Below are the code and all the weights of a small trained network. Each question names an input and a target symbol and asks about switching units off, where a switched-off unit gives its printed mean instead of its output.

import numpy as np


def w(rows, s, z=0):
    codes = np.array(rows[::2]) - 128.0
    scale = np.full(codes.shape[1], s)
    scale[-1] = z or s
    return codes * scale


def norm(h):
    return h / np.sqrt((h * h).mean(-1, keepdims=True) + 1e-5)


def softmax(a):
    e = np.exp(a - a.max(-1, keepdims=True))
    return e / e.sum(-1, keepdims=True)


def log_softmax(a):
    a = a - a.max(-1, keepdims=True)
    return a - np.log(np.exp(a).sum(-1, keepdims=True))


def net(x, mask):
    ids = ['αζξπσω'.index(c) for c in x.split()]
    T = len(ids)
    res = E[ids] + P[:T]
    u = 0
    for l in range(2):
        r = norm(res)
        for j in range(3):
            rows = slice(2 * j, 2 * j + 2)
            q, k, v = (r @ M[l][rows].T for M in (Q, K, V))
            z = softmax(np.where(np.tri(T) > 0, q @ k.T / 2**0.5, -1e9)) @ v
            o = O[l][rows]
            res = res + np.where(mask[u + j], z, o[:, -1]) @ o[:, :-1]
        u += 3
    return log_softmax(norm(res)[-1] @ U[:, :-1].T + U[:, -1])


Q, K, V, O = {}, {}, {}, {}
E = w([
[143,95,108],'α',
[1,21,58],'ζ',
[132,207,71],'ξ',
[160,85,100],'π',
[156,91,102],'σ',
[68,25,46],'ω',
],0.016)
P = w([
[164,127,254],'0',
[197,34,134],'1',
[189,97,114],'2',
[181,129,105],'3',
[178,148,104],'4',
[172,165,101],'5',
[164,191,89],'6',
[164,197,92],'7',
[155,218,81],'8',
],0.0081)
Q[0] = w([
[96,148,132],'0.h1',
[107,206,106],'0.h1',
[145,246,121],'0.h2',
[161,66,244],'0.h2',
[210,80,102],'0.h3',
[47,93,48],'0.h3',
],0.011)
K[0] = w([
[114,143,119],'0.h1',
[155,68,148],'0.h1',
[147,169,212],'0.h2',
[99,31,131],'0.h2',
[95,7,214],'0.h3',
[158,50,85],'0.h3',
],0.011)
V[0] = w([
[195,222,155],'0.h1',
[2,76,175],'0.h1',
[176,155,61],'0.h2',
[171,113,160],'0.h2',
[190,154,197],'0.h3',
[244,140,70],'0.h3',
],0.0089)
O[0] = w([
[47,148,133,2],'0.h1',
[133,185,161,137],'0.h1',
[245,26,171,174],'0.h2',
[90,235,111,125],'0.h2',
[192,121,180,53],'0.h3',
[98,1,30,151],'0.h3',
],0.0061,0.0068)
Q[1] = w([
[249,75,136],'1.h1',
[232,102,227],'1.h1',
[114,113,160],'1.h2',
[179,160,163],'1.h2',
[46,128,171],'1.h3',
[205,140,126],'1.h3',
],0.016)
K[1] = w([
[88,144,209],'1.h1',
[136,156,191],'1.h1',
[34,126,98],'1.h2',
[139,217,120],'1.h2',
[116,152,74],'1.h3',
[145,208,254],'1.h3',
],0.016)
V[1] = w([
[120,135,163],'1.h1',
[229,154,110],'1.h1',
[120,4,147],'1.h2',
[182,139,186],'1.h2',
[188,72,50],'1.h3',
[71,142,77],'1.h3',
],0.015)
O[1] = w([
[91,138,175,111],'1.h1',
[135,230,93,99],'1.h1',
[98,157,104,250],'1.h2',
[140,35,181,108],'1.h2',
[171,186,254,225],'1.h3',
[245,74,101,111],'1.h3',
],0.0093,0.014)
U = w([
[8,91,92,235],'α',
[134,58,77,139],'ζ',
[240,158,42,3],'ξ',
[112,159,129,126],'π',
[72,189,133,208],'σ',
[198,118,188,134],'ω',
],0.014,0.0039)

Each question gives the input, a string of symbols that net reads in full, and the target symbol t.
The units are the heads (2 rows each of Q, K, V and O). Each row of codes is followed by its name. A weight is (code - 128) times the scale printed after its matrix; where a second scale follows, it is the last column's (O and U).
mask holds one flag per head, layer by layer. A switched-off head (its flag False) gives its mean, the last column of its rows in O, instead of its output. The means were averaged over made-up inputs and are rounded, as every weight is.
A unit's drop is (log p(t) with every unit on - log p(t) with that unit switched off) / (log p(t) with every unit on - log p(t) with every unit switched off).
The circuit of an input: a set's keep is (log p(t) with only the set's units on - log p(t) with every unit switched off) / (log p(t) with every unit on - log p(t) with every unit switched off). Starting from all 6 units, units are removed one at a time, each time the one whose removal leaves the highest keep (on an exact tie, the one counted first), for as long as the keep stays at least 0.8.
circuit, biggest first: the units of the circuit, biggest drop first
unit that matters most: the unit with the biggest drop
heads that matter: for each layer, one digit per head in row order, 1 if its drop is at least 0.15 and else 0, layers parted by /
drop when u is switched off: that unit's drop, to one decimal
input ζ α ω ζ α α π, target ζ: heads that matter => 101 / 001
input ξ σ σ, target ξ: heads that matter => 111 / 101
input ω ω ω σ ω ω π ξ ξ, target ω: heads that matter => 010 / 011
input ζ ω σ ζ, target ζ: heads that matter => 001 / 101
input ζ ω ω ω α α, target ζ: heads that matter => 001 / 001
input σ ω σ σ α ξ π, target σ: heads that matter => 001 / 101
input ζ ω ω ω π, target ζ: heads that matter => 001 / 001
input ξ ω π, target ξ: circuit, biggest first => [0.h1 1.h2]
input ζ ω ω σ σ ξ, target ζ: unit that matters most => 0.h3
input α ω σ ω σ ω ω ω σ, target α: circuit, biggest first => [1.h3 0.h2]
input α ξ π σ π ω σ ζ ω, target ζ: circuit, biggest first => [0.h3 0.h1 1.h3]
input ω σ ξ, target ω: heads that matter => 010 / 000
input σ ω ω ω ω ω ω ω ζ, target ξ: circuit, biggest first => [1.h3 1.h1 1.h2]
input α ω ω, target ξ: circuit, biggest first => [0.h2 1.h3 1.h2]
input σ ω ω ω ω α α π, target σ: heads that matter => 001 / 001
input ξ α σ ω ξ α, target ξ: unit that matters most => 0.h1
input ζ ω ω σ ω ω ω σ ω, target ξ: heads that matter => 000 / 001
input ζ ω ζ ω α α σ α, target ζ: heads that matter => 101 / 001
input α ξ σ π σ ω ω σ, target α: drop when 0.h3 is switched off => 0.2
input α ζ α α π, target α: drop when 0.h1 is switched off => 0.2
input ζ ζ ω ω α ω σ ζ, target ξ: drop when 1.h1 is switched off => 0.1
